Each row has a hidden value. The values are split into ranges, and the grade after each row names the range that its value falls in. Each part has its own value, ranges and names.
[ 282   82 -381 -348  245 -182   75  220  249 -208 -257  264  -34  340
  652  322   60   55  188 -833  295 -122 -235  532 -261   83  250  326
 -117  -75   90 -642   51 -212  408  192 -321 -404  133  168  113 -271
   92  185] : vide
[  21  -29  134  249  -17   44   52   51 -121 -190   30  -56 -103   67
    0   49   67   68  -65  -71  -80 -110   16   96   49   55 -135 -149
  -72  -50   24    4   67   44   35  -85  109  -93   58   19  -52   93
  114   37] : Furo
[ 247 -189 -218  149 -104  -70  254   60 -318 -240 -146  -36  204   22
   13  -21  -61  -63 -127 -256 -253 -440 -227  366 -213   68   28 -124
 -147 -175   19 -243  310  117  108  165 -106 -204  203   43  120  -82
  -13  308] : Ruku
[-403  145   27  -46  361  -90 -417 -226  273   93  227 -152 -373 -169
 -122  -77  347   59  -10  266  503  275  132 -457  157  549 -424 -144
   63  -25  -65  203 -476   46 -248  -55  418  -22 -223 -201 -462  235
  175 -290] : vide
[  38   16   88  128   44   51   34   73  -44 -197   88  -23 -147  187
  148  179   95   76   55 -208   38  -47   89  201   73   21 -156  -96
  -58  -46   66  -74   17   -7   30 -102   65 -136   50   51  -63   -1
  168   26] : Furo
[-166  -50   64 -134  -32  134 -200   62  -24  -76  128   43   11  -99
  -56  -35   89 -123   99  132  -61   76   27  -12   60  -67   48  -10
   27  -27 -118   60  -39   54  -80 -130   55   38  -87  -15   73    4
  -87  -41] : fug
[-115  -28 -108 -203   12   -9 -107   21    4  124  101  -62   11  -69
  -67   18 -122  -96  109  118  -86   10  -58 -129  -14   22  -14   71
  140 -124   22  -42  -65  116 -108   28  -68   49  -41  -80   44  -57
  -67   13] : fug
[-161  119  168 -238   96   85 -271  152  300   92  112  172  -77  -94
   54   11    1 -123   34  244   10  235   53 -193  214 -195  254  216
  100   71 -132   37 -219    8   21 -282   -8   66 -241   16   53   61
  -12 -144] : lomab
[ -92   99  279  230   59   97  -76   48   36 -102  130  -55 -276  101
    2   88   92  108  -16   61   35  101  163  -82  224   25 -193 -115
   -9   19   15  128 -121   11  -25 -227  200  -32  -57   -6 -159  169
  215 -117] : Furo
[ -24  -73   11  -21  -85   77  -19   82 -117 -147   90   44   96 -163
  -43  -25   50  -38   -8   18 -134 -114 -101   93 -100    9   70  -40
  -41 -105 -123  -21   31    3  -52  -84   30  -69    2   40   98  -48
  -78  124] : malet
[  48  -56    2  166  110  -20   11   19  -54 -227   78    7  -13  -11
  -34   21  213  -60 -212   15   46 -146   65  213   61   75 -119 -222
 -159  -34  -94  -28    7   41   27 -146  206 -182  -20   55 -109   54
  116   60] : Furo
[  -8  -45   65   68 -110  130  -56   34 -190 -155   10   -8   40  -46
  -46 -128   18 -112   26   57 -169  -89   -9   28  109   -9   57  -85
  -72  -40 -120   66   55  147  -87  -69   18   -7  -30  -45   14   91
   72   58] : vide
[-433  -37  122  181   82  -92 -264 -166   47  136   50 -221 -208 -450
 -459 -268  115  129 -179  454   47   95 -198 -633 -143  508 -305 -148
  135 -115  -49  266 -209   75 -133   75  376  105  -59 -220 -188  309
 -159 -183] : malet
[ -11   44  -26 -182  -43   50  -65  120   32   59   28   67   36  -77
   43   -9 -155  -71   95   48 -148   -3  -98  -81   13  -80  204  172
   78  -79  -65  -62  -65   50  -30  -61 -140   10  -70  -16  106  -38
   -7   67] : fug
[-111  234  335  270  149  -17  -64   67  250   40  113  -11 -342 -115
  -49   52   39  250 -197  198   91  128   27 -351  136  165 -113   -1
   36    2  -40  146 -321 -102   16 -283  263  -65 -130    4 -229  244
  234 -118] : Furo
[ 247 -138   38 -122 -395  226  208  355 -289 -147  -77  183  328   66
  132   67 -374 -166  171 -168 -640 -244 -182  361  -74 -566  516  221
   13  -91  -39 -203  377   73  133  -91 -440   27  117  152  530 -216
 -166  304] : fug
[  -8  113   62 -318 -132  213  -97  188   -2  105  108   30  -86  302
  267  192 -314  -92  490 -132 -194  164  118  -16  248 -337  177  286
  194  -36  111  -73  -26  114 -105  -91 -352  140  -53  -35  158 -121
  116  -21] : fug
[ -39  -27   91  115  -12   79  -70   19 -101 -193   23  -16  -66    4
    7  -47  126  -22    4  -34  -22  -52    9   58   74   85  -61 -115
  -86  -25  -63   34   22   74  -27  -66  103  -66   -6  -21  -55  102
   87    5] : vide
[  14  204  471 -255  -17  266 -240  533  478 -153 -267  509 -224  407
  634  250  -84   -6  329 -388  -86  409    4  165  282 -694  729  610
   46  304    5 -244   80 -194  589 -345 -372   27 -111  226  419   59
  -21 -230] : lomab
[-143  247   65   57  165  -50  -14  -98   92  246  284 -350 -518  341
  118  348 -188  299  334 -121  210  181  217 -342  201  301 -592  -10
  273 -168  379   36 -331   63 -274   31   37   26   22 -176 -368   24
  403 -145] : Furo
[ -38  -21   17   39   25   60  -33   12 -105 -187   71  -92 -174  260
  178  175  103   67  227 -306   82   -8   83  183   47  103 -240  -92
  -13  -71  136  -89   53   41  -26   36   14  -90   93  -19  -66  -26
  131  -15] : Ruku
[  42  -17  106  201  -18   48   46   48 -115 -190   45  -25  -53   21
    8   12   73   27  -80  -44  -79 -128   10  103   61   49  -77 -132
  -94  -48  -30    5   39   53   -4 -103   97 -106   21   21  -56   77
  133   66] : Ruku
[ 253  -19   32   49 -108  159  195  206 -205 -272   89   51   10  395
  288  299  -73  -37  175 -369 -187 -158  152  519  134 -317   17  -43
  -90  -58   84 -192  192   25   60 -154 -170 -148  110  146  124 -174
  204  175] : Furo
[  86   46   93   87   96   37  -51  123   78 -283  -60  180  -39   12
  177  -14  219  -34 -134 -137   76  -63  -11  211   89    7  155  -21
 -201   54 -167  -87  -18  -41  159 -181   93 -206  -69  101  -37   98
  148   35] : Ruku
[-206   25  337  117 -100  200 -160  102  -24 -179   95   29 -177  -64
    6    4  131  130  128    3  -59  134   -3  -96   32   11  -20  -15
   13    5  -62  137  -33  -60  -16 -174  136   27  -20   11   43  124
  -27  -96] : vide
[-205  -58   22 -126   34    8 -176   24   64   77  158  -13   24 -245
 -192  -50   20  -95  -48  300  -67   48  -53 -183  -23   21    3    2
  105  -75  -84   62 -103   63  -86 -102   99   57 -102  -44   45   13
 -156  -39] : fug
[ -75  185  304  252   74   11  -32   52  146  -25  121   -9 -254 -140
  -22   12   49  218 -150  136   40   48   -3 -274  104  175  -84  -18
   -1  -23  -54  131 -249  -62  -44 -243  210  -70 -103   -1 -194  205
  217  -47] : Ruku
[ -55  -86  -31 -104  -87  117  -94   58 -152 -121   54   11   65  -11
   -2  -27   24 -133  136  -16 -127  -45  -17  104   17  -51   45  -28
  -10  -73  -73  -20   71   99  -68  -25  -36   -1   -5  -21   98  -39
  -48   53] : malet
[-105  -34  -51 -218   23   33 -145   77   53   32   98   38   32  -65
  -11   29  -24 -126   84   89  -59   38  -32  -20    8  -71   80   83
   83  -64  -42  -55  -45   60  -29  -61  -46   17  -70  -15   94  -62
  -94   -6] : fug
[  74  -14   41  212   35  -17   98   47  -84 -130   44  -57  -69   45
  -17   68   24   44 -136  -36  -67 -153    4  109   28   61 -128 -141
  -66  -78   15  -42   23   41   31  -87   99 -133   45   29  -73   50
  138   82] : Furo
[  38  -17  110  242  -17   20   57   41 -104 -172   16  -29  -53  -41
  -37  -24   59   52 -139   -5  -94 -147  -41   46   20   93  -66 -132
  -90  -61  -37   14   35   49   14  -89  116 -108   27   13  -57  107
  111   73] : Ruku
[-217  108   99  -65  -11  126 -266  -62  -22  123   69 -133 -207   19
  -69 -133  -92  -67  233  204  -22  189   94 -396  282  106  -91   26
  129  -23  -16  196 -189  218 -247  -19   18  166 -140 -214 -155  198
  168 -165] : malet
[ 119  -34  141  310 -119   72  157  110 -207 -135  -38  -61  -29   73
  -77    8 -127   21 -120   14 -297 -183  -16   81   80  -94  -23 -121
  -54  -60   14   15  140  104   58 -104   20  -53   77   21   33  105
  127  106] : Furo
[  -9    2  233  204  -77  148  -24   95 -109 -244   11   17 -118   94
   76   14   89   46   41 -100  -95  -25   43   96  123  -34  -22  -85
  -85   13  -26   46   70   38   34 -139   71  -51   20   24   -2  123
  123   -7] : Ruku
[ -48  -49   36   67  -19   68  -61    8 -124 -179   63  -34  -38   -9
   -1  -23  122  -24   32  -43  -20  -67    6   79   30   98  -86 -119
  -63  -60  -48   15   20   73  -62  -42   91  -70    9  -19  -41   46
   55   30] : vide
[ 103   49  -37 -101  -77   85   11  148  -68 -113 -145   50  -77  273
  310   99 -149   11  306 -399  -96  -31  -86  146   22  -67  141  183
    9  -52   90 -210  109   45  101   97 -267  -63   89   -7  115  -42
  117   70] : vide
[ -91   61  114  -39  -51   10  -80  126  109  121  -25   71    2 -293
 -122 -129 -172   12  -95  250 -207   15 -222 -329  -52   -5  247  187
  102  -63 -113   35 -108   18   29  -96  -31   52  -98  -28  105  106
  -92   21] : fug
[ -98  -31 -101 -248   84  -49 -113   64  125  123  133   29   61 -129
  -56   47  -63 -137   -8  182  -47   10  -52  -71  -12  -54   77  100
  121  -88  -30  -80  -98   69  -38  -67  -43    7  -96  -11   71  -88
 -110   14] : lomab

Part 2:
[ -50  109    5   19   76 -139  -66  117 -105  -27   17  -99 -187   99
  167  -45 -420  -69  109  -41  -86  -52   26 -118  -62   15  -14  132
   96 -114 -171  -33   35    8  -72   -6   33   25    5 -219   46   65
  -85   20] : [99]
[  -1   27   52 -147  236  -54   49  -33   48   98 -139  -75 -107  106
   77  -55  -61   15   47   -4   70 -132  -51   30  -12   64   84  -20
   67   21   92  -98  -34   18  -40  -33   12  183  -61  -71  -50  -40
  -77  -53] : [92]
[ -80   34   11 -121  162   26   70   66  -50  174  -62 -175 -168  221
  128  -27 -222   95   30  -24  -98    6   13  -67  -31   28   49  -10
  -86   38  -55 -157  -52   20   46   -3  -27  164  -10 -124   -7  -12
 -234   -6] : [92]
[ -58 -148  -32  -17 -122 -118  100    4  -57  -96   -2  106  -53  -13
  -96   73  -13   22  -45  -10  -17   14   31 -171 -110   93   60   23
  -18  -43 -109    0   40   86   -1   67 -105 -100  -64  -44  201  -68
  -74   90] : [102]
[ -54   73  -22  100 -158 -127   70  221  -90 -200  171    3  -17   11
   85  -10 -371   28   52  -10 -254   76   11 -181  -49   17   14  107
   74  -60 -211  -12  -33  -50  -44  105  -18 -106  -24 -179  161  -33
 -168  117] : [96]
[  16  -77   90 -104  164  -44   10 -130  103   84 -238  -10  -49   23
  -11  -17  193  -21   37  -85  208 -207 -110   94  -30   77   37  -26
  132   16  160   20  -20   24  -36  -17   21   74  -52   25    1  -25
   69 -168] : [105]
[  50   55  128   15  227  -51   21   18  120   -5 -108 -109   18 -104
  183 -206  -79  -63   78 -115  -84 -107 -224  -18  -25  118   44  146
  184   71  159   78   21 -179 -134 -109    7  196 -103 -191 -202   36
   -2 -318] : [105]
[ -54 -173  -56  -89 -188 -127  106  -32  -84 -142   -6  181  -66   58
 -182  159   38   24  -48   51  142  -36  125  -94  -69   26   64  -72
   16 -103 -131  -49    6  184   23  141  -58 -166  -31   66  328 -107
  -52  260] : [102]
[  10 -107  103  -30  199   36  -74 -127   78  117 -219  -87  -35   -5
   17 -125  263  -72   30 -124  188 -225 -128   73  -66   95    0  107
  130   18  189  109   -4  -79  -73  -89    3   85   22  -25 -155   79
  143 -377] : [105]
[ -59  -19  -33 -111  -61   77  129  153 -161 -108  155  -69  -65  199
   53  -54 -289   64  -28  101  -84   80  161 -107   49  -84   60   15
  -27  -34 -139 -146  -57   -7   -5   73  -20   70   50  -88   68  -12
 -262  198] : [99]
[ -37  229   46  -82  208 -145   35  123    5  110  -86 -166 -199  189
  253    4 -496   44  155  -58 -140  -42  -65  -22   -2   15   28  -33
   79  -11  -96 -174  -42   37    2   23   79  167  -85 -195   67  -48
 -225   82] : [92]
[  22 -163   63  109  -14   19  -84  -57   54 -105  -46   40  116 -127
 -108 -141  399  -88   -9  -72  154 -220  -94   40  -90   96   -8  197
  192  -24  156  227  -51 -160 -133  -18  -21 -122   81   12 -110   74
  244 -379] : [96]
[ -59  -46  -29    6    7  -35  -62   69 -149  -61   69  -51 -127   90
   28  -78 -164  -71   12   20   10  -60  107 -130  -82   13    9  164
   38 -115 -127   11   22  -13  -77   -9  -27  -22   83 -135   -2   87
  -22  -27] : [103]
[ -44  228    7 -131  133  -98   96  187  -71   14   36 -147 -182  251
  238   -3 -597   72  121   37 -165   25   45  -48   54  -56   54  -55
   51  -30 -155 -242  -64   46    2   64   79  174  -55 -185  100  -64
 -320  247] : [92]
[  34 -165   98   -5   13   27  -18 -116   81  -33 -168   29   63  -63
  -71  -66  338  -65    4 -112  225 -201 -114   88  -39   58   -7   53
  192    0  166  148  -24  -63  -62    7   14  -42   11   62  -12   24
  162 -271] : [103]
[  60  -96   65    8  -49 -111   16  -57   67 -202  -67  136   81 -119
  -81  -40  174  -96   27  -32  186 -185  -79   43  -29   53   36   49
  266  -59   99  123   -6  -31 -120   47   33  -85  -43   26   80  -31
  146  -83] : [102]
[  84   52  -24  -73  -18 -220  -45   46  -80 -419  160  201    2  -19
  -65  -84 -162 -193   65  211  266 -244  162   39   45  -65   96   91
  365 -237  -24    2  -14   25 -255   64  118  -61   32  -32   79  -16
  133  250] : [98]
[ -62 -134   16  -45  123   67   47    1  -48   93  -34 -112  -81   40
   36 -132   26   18  -57  -37  -79    3  -18 -159  -99  113   61  143
  -96   51   24    4   33  -72  -31  -93 -130  132    0 -142 -143   57
  -97 -214] : [99]
[  25   74  125  -57  340  -26  -29  -49  144  203 -241 -172  -71   41
  166 -138   29  -19  104 -131   39 -202 -213   96  -40  110   33   51
  141   80  202    4  -49  -99  -58  -94   49  222  -61 -108 -189   17
   16 -341] : [92]
[   0 -274  117  -69  -90  220  233  -84  131   36 -165  -13  188  -41
  -95  -40  453  143 -108 -142   26   18 -178   43   13   71   43  -80
   -4  208  217   68  -86 -110   85   56  -93   37  -64  123   18  -87
  -91 -260] : [99]
[  39  -75   29   18  -58  -87   47   23   12 -237   50  107   83 -112
  -52  -93   54  -76   -2   24   54 -102  -32  -47  -34   55   64  105
  198  -46   43   91   -5  -75 -135   30  -11  -46  -32  -49   24  -23
   57  -47] : [98]
[ -84 -203  -76  -28 -203 -107   50  -31 -102 -103   10  165  -68   63
 -218  155  134   32  -60   37  133  -55  137 -107 -116   47   40  -14
  -23 -111 -146   -7  -17  163   27  137  -85 -235   31   69  298  -73
   -1  169] : [96]
[ -70 -186   52   78 -190  157   78   41  -18   39  -61  -79   60   41
  -31    1  183   90  -40 -174  -72   43  -84  -53  -67   27  -59   36
  -19   77  -26   95  -70  -90   95   91  -61 -121   50   21  105   13
  -81 -220] : [102]
[ -87   86  -34   53   38 -119  -76  160 -174  -24   89 -120 -215  119
  164  -56 -477  -60   81  -24 -164    6   80 -206 -101   21  -16  189
   18 -128 -246  -34   51   -1  -63  -15  -13    3   39 -266   35   95
 -124   27] : [103]
[ -41 -120   27  -22  -30  -15   31  -18  -27   -5  -79   -4  -52   36
  -27    4   49   -1   -5  -67   53  -60  -14  -60  -68   50   10   39
   42  -21  -22   29    4   17   -4   32  -39  -38   -3  -28   86    2
  -23  -73] : [103]
[ -39 -130   36   20   17   62   -7    3  -40   12  -40  -73  -24   13
    8 -106   88  -26  -19  -74    6  -58  -31  -78  -79   63    1  140
   30    3   21   80    1  -86  -39  -32  -59    8   42  -77  -68   70
    4 -229] : [103]
[  -1  -45   76    2   52   23   22   18   20  -11  -71  -75    0    2
   72 -102    5  -22   31  -92   -5  -74  -93  -16  -25   45    5   87
  112   21   57   57  -14  -96  -52  -15   -2   55   -9  -79  -47   34
  -21 -195] : [99]
[ -79  -20  -33  -95 -125   -3  191  148 -123  -88   99  -27  -77  164
   46   53 -334  119  -19   38 -165  144  100 -158   16  -34   58  -54
  -69   -5 -193 -160  -32   61   58  115  -50   19  -40  -88  209  -83
 -322  264] : [99]
[   1 -145   74 -205  197  103   94 -156  112  195 -249  -53  -16  135
  -72  -23  370   81  -31  -30  236 -181  -73  149   -2   61   84 -117
   19  105  241  -69 -109   20   39   -1  -11  153  -15  118  -52  -73
  -16 -172] : [92]
[ -70   -5  -60 -238  310   14  -67  -27 -142  175  -31 -132 -273  325
   19  -78 -109  -16    7  155  194 -175  214   -4  -43   -5   96   41
  -60  -99  -15 -198  -51   96  -51  -66   -3  202  119  -78 -125   52
  -75   54] : [92]
[  73   29  159  -81   37  -73  165  -47  217  -46 -234   30   96  -47
   65   33   60   54   88 -146   75 -118 -249  161   79   34   35 -161
  256  100  181   -4  -76  -20    3   95   94   65 -177   56  150 -150
  -53  -56] : [105]
[  14  -65  -31   32   50  -78  -40   65  -77 -249  184   64   30  -90
  -50 -217   11 -120  -29  134   20 -130   78 -127  -73   79   99  269
  133 -100   26   90    6 -138 -233  -66  -63    4   58 -152 -173   69
   96 -107] : [96]
[ -30    9  -14   53  -44 -105  -58   99 -111 -141   83   -3  -81   33
   39  -56 -205  -86   52    3  -14  -75   60 -109  -75   10   -1  156
  129 -127 -132   39   12  -22  -98   30   12  -75   50 -135   60   56
    1    6] : [102]
[  28   56   96 -107  215  -56   52  -28  105   67 -169  -78  -50   59
  111  -65  -49    8   79  -61   59 -147 -131   81   15   54   57  -26
  147   46  131  -54  -50  -27  -46  -16   54  169  -83  -59  -40  -46
  -52 -109] : [92]
[  17 -126   88   37   60  -79  -56 -114   82   -1 -193   30   -6 -105
  -34  -50  235  -95   35 -141  165 -200 -144   19 -100  121   -5  100
  175  -21  118  160   34  -35  -79  -32   -9  -42  -32  -19   -5   35
  174 -287] : [103]

Part 3:
[ -83 -272   74  -98 -140 -320  403 -291 -200 -151   20 -110  -86   74
 -215  188  168  168  150  599   26 -117   73  202  -50 -205  186 -146
  238  343  -95   30   90  169  -39  164   89  -87  611   61  200  -97
 -342 -155] : S
[  38  -39   33   39 -106   34   72  -56  -47 -249 -114  -40  -49   26
  -36   45  -55 -113  -33  128 -148 -171  -21   67 -123   43  101  -94
   22  128 -185  -29  -40  -38 -127  -83  -77  -20  104  116   41   -1
 -151 -138] : N
[ -37  329    3  163  378  193 -123  -47   -9  286   42  -59  221  158
  180   58 -250  -50   25 -401  123  192  -54 -119 -103  -65 -382  128
 -206 -470  203  144   95  -41   65 -256   30  255 -396  -67   97   75
 -210  127] : Q
[ 217  145   82   -7 -216  245  -47   84  225 -100 -116 -148  -32  236
  -33  -68  -99  182   11  -30 -100 -203 -116    6 -270  -33   40 -115
  -43   67  -12 -214  -21 -109  -70 -121   78  -84  -98  -64 -205   27
   29  -34] : S
[   7   80  -68 -163  181 -143  134 -207   87  374 -213   15  284  120
  472 -118  -78   79  -18   57  155  226 -115  -54 -160 -326 -111 -110
  204 -455  275 -190  135  200  247 -403  336   62 -188 -346  399 -321
 -177  189] : Q
[-225   37   -9   -9  285 -230   21 -248 -213  182   89   -3  172   68
  -19  175   43 -132  -58  134  124  226    6   49   35  -80 -291   13
  -38 -161   73   77  218  126  187   -3   10   98  106   47  220  -19
 -327   51] : B
[-168  131  -18  -32  202 -157 -231 -136 -130   67  -14   47  156  107
  -28   59  -26 -262 -224   19  -44  146  -28   51    6   45 -282  -55
 -116 -171  -13 -103  133  -18  227  -79  -51   26  -77  126   -3  -22
 -163   55] : G
[ -79  313  -37   10  396  164 -361 -130  -38  350 -223   42  257  500
  129   51 -326 -104  -69 -517  -54   89   96 -115  -54  129 -544   58
 -218 -549  171  -89 -151  -78  320 -595   47  293 -675  -38  -54   78
 -272  431] : G
[-152  137  -11  -24  150  -93 -290 -110 -116    1  -42   56  122  153
  -84   59  -45 -283 -246  -15 -105   79  -24   55    2  132 -279  -61
 -157 -117  -67 -141   74  -67  210  -91 -101   22 -111  165  -85   25
 -138   61] : G
[  65   15   54   44 -197  -92   10   73   53 -354   40  -53  -42 -253
  -40  -68   96 -217 -198  302 -130  -52 -187  121 -153  -59  202 -140
   14  209 -202 -110  246  -71 -158  214 -100 -230  294  158  -38  -67
   54 -380] : N
[ -26  533  -86   59  548  224 -268  -68  125  649  -66   13  432  248
  546 -138 -403   -7  -65 -609  246  408 -176 -229 -145 -218 -517   84
 -188 -912  475  -41  102  -18  314 -502  246  337 -775 -341  197 -142
  -83  346] : B
[ -17  114   44   66  156  -62  -15  -54  -29   42   16  -74  109   49
   13   66  -23  -74  -15  -23    0   79   -4   24 -103  -87 -178   28
  -55 -146   39   55  187    7   22 -102   11   22  -38   51   43   36
 -217  -34] : Q
[-143   51    1  -25   10   20 -162  -91  -67  -62   59   11   60   81
 -173  153  112 -232 -240  140  -20   48 -127   43  -24  232 -254  -55
 -183  134 -147 -140  158   15   93  106 -177  -30  109  124  -16  128
 -114   -9] : B
[   6   37    1    3  -58   83  -86  -27   15 -150 -108    1   27   58
   -8   40  -16 -196 -161   47 -119  -77  -93   21 -110  151  -71  -83
  -76   58 -157 -138   27  -28  -15 -106 -110  -28  -21   77   11   41
  -94  -44] : Q
[  20  143   59   -2   -4  -67   47  -75   10   66  130 -148   49   73
  -30  -19  -46  174   36  173  107   69 -121   67 -138 -297   14 -104
    9  -34  129  -29  172  -14   37  153  152  -39  162  -38  -24 -121
  -53 -127] : C
[  28 -118  -30 -194 -335  351  164 -194  110  -28 -226   -8  -48  386
  -25  110   22  186  -33  247   38 -250 -208  -39 -173  266    8 -206
   32  320 -141 -385 -224  128   15 -133   10   44  115 -243  176   17
  -80  178] : N
[  35  -22  103   32  -51 -253  101  -74 -107 -197   28 -143  -57   25
 -166   39   -6   52   82  267 -114  -98   85  174 -105 -256  141 -102
   93  110  -51   72  109  -47  -59   82   66 -110  275  187  -90  -74
 -202 -224] : C
[-325 -100  -82 -240  201 -117  156 -485 -210  431  -23   56  209  385
    1  290  123   87  -35  296  298  214  -60  -14   63   64 -410  -72
   31  -55  131 -158   56  336  379  -97  112  203  158 -234  444  -49
 -403  373] : B
[ 271   55   63  -98 -425  329  -80  128  327 -246 -261  -93  -84  260
  -41  -98  -13  114 -106   51 -215 -334 -173    2 -316  167  104 -197
  -26  249 -168 -427  -93  -99  -89 -188   11 -184  -89  -79 -235   50
  113   -9] : S
[-136  -39  -21  -85   66 -151   55 -207 -105   46  -22   15  106   55
    9  114   90 -122 -116  247   50   97  -72   56  -30    5 -139  -83
   23    7  -38  -94  153  129  127  -19   -2    2  163   -1  211  -54
 -223   19] : Q
[ 114   61   69   85 -134   73   57   23   25 -242  -43 -104  -65    5
  -28  -31 -117   -1   16   84 -119 -169  -68   69 -177  -91  174 -102
   11   92 -106   -8   -6 -109 -172    2  -15  -49   94   93  -63  -37
  -56 -218] : S
[ -13 -198   92   25 -380 -117  116  -14  -97 -591   85  -71 -219 -188
 -378  120  230 -201 -155  565 -204 -254 -102  221  -81  132  288 -176
   16  634 -426  -75  143  -49 -250  419 -256 -270  646  329  -98   70
  -49 -449] : N
[  63   -8   68  -10   21 -276  229  -87   15  -10   -6 -122   75  -75
  100  -37   53   88   74  269   26   59  -17  106 -162 -384  110  -77
  187  -75   94   19  269   83  -22  -22  193 -119  225  -37  144 -174
 -186 -179] : N
[-122  204  -41  -28  197  -66 -285 -105  -75   85  -88   78  180  125
   94  -42 -146 -272 -249  -94  -67  131  -75   15  -27   34 -239  -84
 -117 -287   15 -164   47  -74  230 -183  -22   67 -233   72  -13  -86
  -83   79] : G
[-182  114    4  -68   81  -87 -238 -129  -92   30   65   26  104  152
 -178   98   71 -195 -265  132   -9  109 -103   70    3  137 -289  -80
 -170   25  -56 -194  167  -17  221   97 -100  -31   64  117  -83   50
  -98   36] : G
[ -14   18   10   22  -12    9  -11  -61  -42 -134  -83  -16   31   30
   -3   57  -23 -171  -99   76  -94  -53  -51   40  -96   68  -49  -63
  -30   27 -130  -55   46   -8  -29  -94  -79   -7   33   91   61   15
 -154  -70] : Q
[-157  178   -9   -5  220 -127 -258 -106 -106   83   17   34  164  103
  -29   46  -47 -250 -218  -28  -34  163  -41   42   -6   29 -299  -37
 -151 -202   14  -85  156  -42  217  -64  -53   34 -112  122  -37   -3
 -144   45] : G
[  14   60  -31   83  128  -19  164 -130  -91  -19 -133   -1   89  -57
  313  -62 -256  -95   49  -13   -7   12  -48    0 -118 -227  128  -72
  120 -268   24   99  -54    1  -80 -239   85  141  -69  -38  300 -218
 -183 -104] : N
[ -98  261  -23  153  373  -39 -194  -49 -119  109   13   18  209  -32
  183    8 -222 -305 -115 -260  -12  208  -22  -28  -35  -73 -266   56
 -154 -436   72  136  130  -76   82 -196  -47  163 -293  113   92  -29
 -185  -15] : B
[  37  -20   34  -18   51 -202  248 -148  -28   32  -75  -84   83   -5
  168  -19  -36   85   98  206   38   36   -4   72 -145 -331   98  -82
  196 -130   89   26  135   96   -7 -135  192  -15  140  -77  233 -194
 -229  -93] : N
[ 187  270  186  388  150 -246  -58  251  -45 -381  199 -229  -40 -373
  -62 -134 -200 -172   94 -116 -236  -17  108  174 -183 -472  224   73
  -45 -186  -15  417  323 -320 -332  140  -31 -149   60  427 -314  -24
  -79 -591] : S
[-204  103  -92 -131  146   94 -192 -246  -93  226 -118  107  184  315
   65  102  -79 -161 -225  -22   69  113 -131  -53    5  216 -362  -98
 -134 -162    9 -254  -64   74  304 -203  -32  175 -184  -89  161  -21
 -154  284] : G
[ 131  137   20   98 -189  179 -240  190  130 -403 -118    0  -38 -134
   16 -110  -75 -364 -291  -44 -284 -163 -184   31 -187  193   91 -116
 -142  100 -285 -183   48 -207 -170  -38 -219 -148  -93  206 -182   41
  123 -258] : Q
